Below is a small trained network, with its code and all its weights. Each question gives an input and a class and asks what happens when units are switched off, that is, made to give their printed mean instead of their output.

import numpy as np


def w(rows, s, z=0):
    codes = np.array(rows[::2]) - 128.0
    scale = np.full(codes.shape[1], s)
    scale[-1] = z or s
    return codes * scale


def f(y):
    return np.maximum(y, 0)


def log_softmax(a):
    a = a - a.max(-1, keepdims=True)
    return a - np.log(np.exp(a).sum(-1, keepdims=True))


def net(x, mask):
    res = np.array(x, float).reshape(1, 5) / 4 @ E
    y = f(res @ A[0][:, :-1].T + A[0][:, -1])
    res = res + np.where(mask, y, B[0][:, -1]) @ B[0][:, :-1]
    return log_softmax(res[-1] @ U[:, :-1].T + U[:, -1])


A, B = {}, {}
E = w([
[147,42,169,70],'x0',
[29,117,101,100],'x1',
[127,123,127,134],'x2',
[150,111,1,75],'x3',
[127,127,127,130],'x4',
],0.014)
A[0] = w([
[144,70,89,98,75],'neuron 0',
[218,146,165,167,185],'neuron 1',
[227,128,120,192,253],'neuron 2',
[204,166,40,131,200],'neuron 3',
[163,79,55,79,77],'neuron 4',
[96,177,143,201,186],'neuron 5',
[54,77,37,83,128],'neuron 6',
[202,217,64,78,188],'neuron 7',
[73,49,229,156,181],'neuron 8',
[201,44,100,59,133],'neuron 9',
[232,144,211,197,184],'neuron 10',
[158,177,176,150,91],'neuron 11',
[158,99,195,163,222],'neuron 12',
[125,215,23,157,134],'neuron 13',
[196,121,171,191,179],'neuron 14',
[128,48,245,92,100],'neuron 15',
[91,224,164,194,216],'neuron 16',
[198,147,14,133,223],'neuron 17',
[182,174,178,132,142],'neuron 18',
[101,114,212,82,82],'neuron 19',
[95,105,86,111,100],'neuron 20',
[40,104,116,129,207],'neuron 21',
[51,166,97,56,144],'neuron 22',
[103,149,181,101,212],'neuron 23',
[19,133,142,193,188],'neuron 24',
[100,179,147,205,188],'neuron 25',
],0.011,0.0039)
B[0] = w([
[40,129,157,90,176],'neuron 0',
[116,64,25,72,205],'neuron 1',
[134,33,103,123,217],'neuron 2',
[137,33,156,197,233],'neuron 3',
[38,83,134,91,207],'neuron 4',
[71,135,166,27,201],'neuron 5',
[21,136,56,168,231],'neuron 6',
[151,44,140,181,225],'neuron 7',
[195,210,165,187,238],'neuron 8',
[142,80,190,15,218],'neuron 9',
[137,86,13,116,237],'neuron 10',
[62,100,61,118,175],'neuron 11',
[176,157,60,97,203],'neuron 12',
[191,141,80,235,237],'neuron 13',
[139,114,26,79,200],'neuron 14',
[204,166,97,226,230],'neuron 15',
[50,123,138,16,229],'neuron 16',
[123,39,159,201,252],'neuron 17',
[107,99,34,88,182],'neuron 18',
[170,129,144,167,189],'neuron 19',
[49,125,32,105,170],'neuron 20',
[48,254,147,151,197],'neuron 21',
[71,163,90,176,198],'neuron 22',
[171,190,146,158,183],'neuron 23',
[114,228,244,106,211],'neuron 24',
[60,120,134,49,204],'neuron 25',
],0.0068,0.013)
U = w([
[67,94,108,21,218],'0',
[247,134,102,122,196],'1',
[184,40,158,201,86],'2',
[135,2,223,29,103],'3',
[92,194,230,41,52],'4',
[158,208,222,240,234],'5',
[100,135,96,205,2],'6',
],0.01,0.0033)

Each question gives the input, the list of numbers given to net, and the class t.
The units are the neurons (one row each of A and B). Each row of codes is followed by its name. A weight is (code - 128) times the scale printed after its matrix; where a second scale follows, it is the last column's (A, B and U).
mask holds one flag per neuron, in row order. A switched-off neuron (its flag False) gives its mean, the last column of its row in B, instead of its output. The means were averaged over made-up inputs and are rounded, as every weight is.
A unit's drop is (log p(t) with every unit on - log p(t) with that unit switched off) / (log p(t) with every unit on - log p(t) with every unit switched off).
The circuit of an input: a set's keep is (log p(t) with only the set's units on - log p(t) with every unit switched off) / (log p(t) with every unit on - log p(t) with every unit switched off). Starting from the 12 units with the biggest drops (on a tie, the unit counted first), units are removed one at a time, each time the one whose removal leaves the highest keep (on an exact tie, the one counted first), for as long as the keep stays at least 0.8.
circuit, biggest first: the units of the circuit, biggest drop first
unit that matters most: the unit with the biggest drop
top k neurons: the k neurons with the biggest drops, biggest first
drop when u is switched off: that unit's drop, to one decimal
input [-1,6,8,1,0], class 6: circuit, biggest first	(neuron 9; neuron 16)
input [7,-1,1,3,2], class 3: circuit, biggest first	(neuron 9)
input [2,-4,7,1,-6], class 3: circuit, biggest first	(neuron 13; neuron 6)
input [1,-6,-5,-7,6], class 1: top 2 neurons	(neuron 15; neuron 8)
input [-7,5,-7,0,1], class 4: top 2 neurons	(neuron 24; neuron 16)
input [0,-8,8,0,-6], class 0: top 2 neurons	(neuron 13; neuron 1)
input [1,-1,7,8,-7], class 3: top 2 neurons	(neuron 9; neuron 4)
input [1,-1,2,5,-7], class 3: top 2 neurons	(neuron 9; neuron 15)
input [0,-6,-5,-1,-1], class 0: top 2 neurons	(neuron 13; neuron 8)
input [1,0,7,1,-1], class 3: top 2 neurons	(neuron 13; neuron 15)
input [7,-3,-2,-2,6], class 1: drop when neuron 7 is switched off	0.0
input [4,-6,-6,3,5], class 3: drop when neuron 9 is switched off	0.1
input [-6,0,-2,4,6], class 2: drop when neuron 3 is switched off	0.2
input [-3,1,-1,6,5], class 6: unit that matters most	neuron 6
input [0,3,-8,-6,-4], class 4: top 2 neurons	(neuron 16; neuron 13)
